Below are the code and all the weights of a small trained network. Each question names an input and a class and asks about switching units off, where a switched-off unit gives its printed mean instead of its output.

import numpy as np


def w(rows, s, z=0):
    codes = np.array(rows[::2]) - 128.0
    scale = np.full(codes.shape[1], s)
    scale[-1] = z or s
    return codes * scale


def norm(h):
    return h / np.sqrt((h * h).mean(-1, keepdims=True) + 1e-5)


def f(y):
    return y / 2 * (1 + np.tanh(0.7978845608 * (y + 0.044715 * y**3)))


def log_softmax(a):
    a = a - a.max(-1, keepdims=True)
    return a - np.log(np.exp(a).sum(-1, keepdims=True))


def net(x, mask):
    res = np.array(x, float).reshape(1, 5) / 4 @ E
    u = 0
    for l in range(4):
        y = f(norm(res) @ A[l][:, :-1].T + A[l][:, -1])
        res = res + np.where(mask[u : u + 16], y, B[l][:, -1]) @ B[l][:, :-1]
        u += 16
    return log_softmax(norm(res)[-1] @ U[:, :-1].T + U[:, -1])


A, B = {}, {}
E = w([
[109,106,182,51,76,95,133,156,61,185],'x0',
[12,135,129,154,166,71,143,117,84,82],'x1',
[123,178,119,158,120,129,116,195,121,148],'x2',
[77,97,94,160,102,133,74,92,143,205],'x3',
[120,173,166,92,115,87,43,116,177,99],'x4',
],0.011)
A[0] = w([
[133,116,129,163,122,125,101,105,105,167,1],'0.n1',
[167,185,155,138,143,107,174,171,90,90,68],'0.n2',
[143,121,173,100,88,200,117,83,165,117,79],'0.n3',
[94,115,91,139,163,129,92,115,124,203,42],'0.n4',
[64,142,131,126,163,117,159,124,119,124,30],'0.n5',
[68,139,98,122,159,120,120,115,74,83,71],'0.n6',
[81,114,105,133,111,142,100,132,145,170,51],'0.n7',
[104,197,103,141,128,113,137,217,128,174,9],'0.n8',
[150,106,106,158,152,124,190,121,86,157,24],'0.n9',
[128,119,68,149,101,85,103,94,124,173,32],'0.n10',
[131,101,167,105,107,74,132,148,69,170,70],'0.n11',
[134,79,155,107,123,103,169,12,123,109,10],'0.n12',
[105,99,134,176,125,150,182,147,106,140,65],'0.n13',
[152,135,141,76,132,118,191,108,132,68,50],'0.n14',
[117,71,120,153,124,143,162,162,114,136,31],'0.n15',
[112,209,77,173,158,183,110,172,145,125,56],'0.n16',
],0.011,0.0046)
B[0] = w([
[113,150,122,114,91,183,110,147,154,85,123],'0.n1',
[78,135,71,108,80,174,100,106,90,95,253],'0.n2',
[79,166,89,144,142,103,154,182,131,162,201],'0.n3',
[122,134,70,92,87,146,110,82,87,86,193],'0.n4',
[116,188,103,127,137,95,181,124,162,144,182],'0.n5',
[117,182,106,128,117,96,167,111,144,191,233],'0.n6',
[86,144,120,126,96,172,117,139,102,94,172],'0.n7',
[91,27,121,134,79,107,122,244,226,83,193],'0.n8',
[150,100,123,140,176,144,67,154,82,152,188],'0.n9',
[119,162,97,94,106,181,117,124,88,84,165],'0.n10',
[155,123,197,178,77,105,140,88,105,131,235],'0.n11',
[114,58,81,142,95,71,107,236,183,106,193],'0.n12',
[130,151,123,146,160,123,66,152,116,151,195],'0.n13',
[98,124,67,97,100,165,96,99,97,102,212],'0.n14',
[139,145,125,154,161,132,88,176,109,130,157],'0.n15',
[143,81,187,142,87,105,142,113,119,111,252],'0.n16',
],0.011,0.0043)
A[1] = w([
[152,11,56,54,180,57,136,104,165,148,4],'1.n1',
[143,87,92,165,192,149,161,69,213,70,90],'1.n2',
[149,140,164,43,161,141,209,142,126,65,38],'1.n3',
[176,132,135,94,118,199,85,85,163,187,74],'1.n4',
[126,200,194,37,187,78,2,136,169,88,95],'1.n5',
[192,110,130,62,68,213,188,168,223,132,100],'1.n6',
[169,186,156,70,172,143,208,219,68,16,70],'1.n7',
[57,164,103,89,103,232,123,98,119,120,68],'1.n8',
[97,83,39,241,187,190,130,64,230,51,87],'1.n9',
[219,139,127,98,108,204,152,123,165,214,104],'1.n10',
[62,172,210,82,139,78,25,108,188,96,100],'1.n11',
[254,140,103,114,129,167,119,166,123,181,91],'1.n12',
[130,43,88,38,159,106,124,124,181,141,63],'1.n13',
[145,181,68,134,130,119,135,147,106,179,101],'1.n14',
[80,177,137,111,207,104,199,113,140,154,18],'1.n15',
[154,183,154,244,208,164,122,73,157,82,58],'1.n16',
],0.0072,0.0045)
B[1] = w([
[98,105,192,150,153,156,125,169,192,60,136],'1.n1',
[214,121,210,128,55,84,135,206,69,132,171],'1.n2',
[185,125,79,87,114,124,119,121,124,111,124],'1.n3',
[66,96,71,110,151,79,178,79,93,149,149],'1.n4',
[153,45,61,190,192,160,106,169,22,162,180],'1.n5',
[33,193,43,145,111,30,176,175,145,181,216],'1.n6',
[97,77,7,89,71,138,8,57,55,103,176],'1.n7',
[110,122,70,126,105,199,105,99,101,75,176],'1.n8',
[143,120,206,142,28,70,107,134,61,157,254],'1.n9',
[82,182,80,162,134,31,168,127,118,140,185],'1.n10',
[149,114,84,213,222,168,92,198,58,193,204],'1.n11',
[1,192,127,142,184,24,97,109,172,137,192],'1.n12',
[80,134,131,175,96,144,124,173,180,121,133],'1.n13',
[102,179,155,88,169,163,82,93,187,117,147],'1.n14',
[84,146,105,115,125,96,168,110,180,148,132],'1.n15',
[204,109,220,100,74,121,173,98,55,184,162],'1.n16',
],0.0066,0.0052)
A[2] = w([
[103,96,131,120,195,105,203,115,94,81,116],'2.n1',
[93,97,105,147,114,103,115,204,107,137,118],'2.n2',
[169,107,105,162,236,180,158,153,61,176,37],'2.n3',
[178,118,139,141,254,157,52,127,98,174,45],'2.n4',
[90,68,130,106,161,153,135,39,149,154,71],'2.n5',
[171,156,114,171,133,141,136,79,170,86,102],'2.n6',
[101,218,110,141,187,48,200,99,143,139,52],'2.n7',
[180,71,94,100,111,165,107,95,193,201,155],'2.n8',
[139,126,132,157,186,179,181,129,153,122,64],'2.n9',
[173,101,124,113,140,105,91,151,151,116,9],'2.n10',
[200,165,140,17,158,132,150,171,110,81,134],'2.n11',
[166,152,253,109,78,131,144,134,82,143,3],'2.n12',
[190,110,93,93,151,95,142,138,111,80,42],'2.n13',
[161,115,152,127,95,159,183,139,126,134,41],'2.n14',
[112,84,139,113,139,121,94,122,197,111,112],'2.n15',
[142,169,74,95,73,180,93,134,110,97,103],'2.n16',
],0.0093,0.0034)
B[2] = w([
[101,141,95,196,101,67,70,201,98,134,132],'2.n1',
[202,129,169,131,209,148,142,76,213,83,253],'2.n2',
[190,108,88,196,220,175,54,198,118,190,158],'2.n3',
[136,72,154,157,209,201,116,146,138,221,160],'2.n4',
[122,109,44,180,79,64,101,181,132,95,119],'2.n5',
[187,145,135,99,80,125,97,158,50,139,116],'2.n6',
[113,203,92,84,134,103,97,136,161,156,199],'2.n7',
[82,173,86,167,90,34,109,157,71,1,130],'2.n8',
[164,140,138,137,99,131,99,191,136,83,113],'2.n9',
[131,118,155,181,137,111,115,151,151,117,117],'2.n10',
[58,141,21,248,32,82,130,136,86,96,127],'2.n11',
[205,154,165,122,60,127,152,75,93,166,173],'2.n12',
[90,109,111,167,77,119,86,135,134,176,123],'2.n13',
[187,142,102,151,134,73,138,119,127,115,122],'2.n14',
[40,67,179,153,99,196,164,132,94,87,122],'2.n15',
[147,100,108,113,139,147,84,63,132,79,212],'2.n16',
],0.007,0.0072)
A[3] = w([
[165,107,133,119,251,164,90,168,91,175,65],'3.n1',
[204,31,199,101,70,62,183,115,129,134,75],'3.n2',
[195,133,198,183,119,134,134,47,158,94,127],'3.n3',
[107,212,117,101,192,50,122,113,142,140,33],'3.n4',
[66,126,123,79,95,124,89,46,109,138,129],'3.n5',
[154,86,79,101,91,89,128,232,116,143,121],'3.n6',
[194,136,238,103,75,131,182,105,85,173,20],'3.n7',
[179,115,114,51,155,238,129,2,140,74,37],'3.n8',
[131,233,122,55,177,197,121,114,169,165,76],'3.n9',
[139,66,150,171,147,132,142,222,209,115,85],'3.n10',
[109,194,138,117,178,122,187,81,175,164,41],'3.n11',
[69,224,129,115,162,91,187,125,150,162,52],'3.n12',
[153,100,40,153,134,134,194,105,113,126,63],'3.n13',
[107,31,130,149,111,105,152,235,205,75,4],'3.n14',
[112,26,133,126,130,102,135,203,231,71,28],'3.n15',
[125,163,129,133,173,72,165,93,55,151,101],'3.n16',
],0.0088,0.0034)
B[3] = w([
[243,58,172,175,235,199,165,94,152,147,219],'3.n1',
[162,214,198,156,112,144,153,169,97,121,245],'3.n2',
[155,190,162,39,80,131,224,114,128,158,178],'3.n3',
[112,100,98,140,116,103,181,99,205,210,223],'3.n4',
[199,146,66,139,126,179,157,157,137,76,253],'3.n5',
[46,105,125,225,150,109,67,195,113,100,204],'3.n6',
[248,254,194,118,85,96,164,83,76,128,233],'3.n7',
[142,198,105,39,79,227,172,22,231,204,195],'3.n8',
[100,159,192,91,109,122,184,76,217,127,162],'3.n9',
[100,103,168,42,127,184,74,156,166,66,215],'3.n10',
[91,175,114,53,144,128,158,65,199,165,164],'3.n11',
[119,117,88,129,184,71,198,128,244,118,232],'3.n12',
[115,112,145,147,97,132,50,134,146,107,145],'3.n13',
[87,98,230,137,76,150,137,206,220,42,221],'3.n14',
[102,127,233,72,106,170,143,205,245,76,217],'3.n15',
[157,154,122,114,137,133,98,183,216,211,191],'3.n16',
],0.0073,0.0047)
U = w([
[98,126,31,109,52,173,87,65,60,73,156],'0',
[79,171,84,132,150,29,174,123,195,180,129],'1',
[211,171,222,143,70,77,140,117,46,157,136],'2',
[95,66,190,152,95,115,110,204,180,62,142],'3',
[180,61,131,173,247,167,93,132,94,176,138],'4',
[163,151,180,74,139,201,181,67,197,127,168],'5',
[118,101,181,55,199,138,182,56,95,118,2],'6',
[106,97,177,64,187,148,186,66,95,127,17],'7',
],0.015,0.0097)

Each question gives the input, the list of numbers given to net, and the class t.
The units are the neurons (one row each of A and B). Each row of codes is followed by its name. A weight is (code - 128) times the scale printed after its matrix; where a second scale follows, it is the last column's (A, B and U).
mask holds one flag per neuron, layer by layer. A switched-off neuron (its flag False) gives its mean, the last column of its row in B, instead of its output. The means were averaged over made-up inputs and are rounded, as every weight is.
A unit's drop is (log p(t) with every unit on - log p(t) with that unit switched off) / (log p(t) with every unit on - log p(t) with every unit switched off).
The circuit of an input: a set's keep is (log p(t) with only the set's units on - log p(t) with every unit switched off) / (log p(t) with every unit on - log p(t) with every unit switched off). Starting from the 12 units with the biggest drops (on a tie, the unit counted first), units are removed one at a time, each time the one whose removal leaves the highest keep (on an exact tie, the one counted first), for as long as the keep stays at least 0.8.
units of the circuit, in order: the units of the circuit, biggest drop first
top k neurons: the k neurons with the biggest drops, biggest first
top k neurons in layer l: the k neurons of layer l with the biggest drops, biggest first
input [1,-4,3,-5,6], class 4: top neuron => [1.n5]
input [3,2,-5,3,5], class 3: top 4 neurons in layer 0 => [0.n12 0.n13 0.n9 0.n15]
input [3,-6,-5,-6,7], class 4: top 2 neurons in layer 1 => [1.n5 1.n11]
input [-8,7,-6,4,-6], class 2: units of the circuit, in order => [1.n9 1.n2]
input [-1,-4,-7,-1,7], class 3: top 2 neurons => [0.n12 1.n13]
input [1,8,-8,-2,-6], class 1: top 3 neurons => [0.n6 0.n5 0.n8]
input [-1,-5,8,-8,4], class 0: top 2 neurons => [0.n2 1.n7]
input [-8,-1,-3,-7,-8], class 2: top 3 neurons => [1.n9 1.n2 1.n16]
input [0,-1,-7,7,1], class 0: top 3 neurons => [0.n10 0.n4 0.n7]
input [-7,7,6,-7,8], class 4: top 2 neurons in layer 1 => [1.n11 1.n5]
input [1,1,-6,5,-4], class 3: top 3 neurons => [0.n12 0.n2 0.n14]
input [5,-5,2,4,-3], class 1: top 3 neurons => [0.n2 1.n10 0.n16]
input [-8,4,-8,-3,2], class 2: top 2 neurons => [1.n9 1.n2]
input [6,-7,-8,6,-4], class 3: units of the circuit, in order => [0.n12 3.n6]
input [-5,1,3,4,8], class 4: top neuron => [1.n11]
input [-2,-7,-7,-5,8], class 4: top 4 neurons => [1.n5 1.n11 0.n6 0.n8]
input [3,-4,1,8,-8], class 0: top 3 neurons => [0.n4 0.n10 0.n1]
input [-1,5,4,2,7], class 4: units of the circuit, in order => [1.n11 1.n5]
input [7,-1,2,7,7], class 0: units of the circuit, in order => [0.n4 0.n7 0.n10]
input [5,3,-8,-4,0], class 3: units of the circuit, in order => [0.n12]
input [-6,-5,7,-4,0], class 3: top 4 neurons => [1.n6 0.n8 0.n11 0.n16]
input [-7,6,-3,-1,-3], class 2: top 2 neurons => [1.n9 1.n16]
input [-6,5,3,2,2], class 2: top 2 neurons => [0.n16 1.n16]
input [-3,6,8,2,7], class 3: top 2 neurons in layer 0 => [0.n8 0.n16]
input [-6,-2,2,5,3], class 2: top 2 neurons in layer 0 => [0.n2 0.n16]
input [-7,-6,4,6,3], class 2: top 3 neurons in layer 0 => [0.n16 0.n2 0.n6]
input [-2,-5,-1,-4,0], class 1: units of the circuit, in order => [1.n6]
input [7,-2,-7,1,-8], class 4: top 2 neurons in layer 0 => [0.n9 0.n15]
input [0,-8,-7,2,-6], class 1: top 2 neurons in layer 1 => [1.n12 1.n10]
input [-8,-5,8,7,5], class 2: top 3 neurons in layer 1 => [1.n9 1.n16 1.n7]
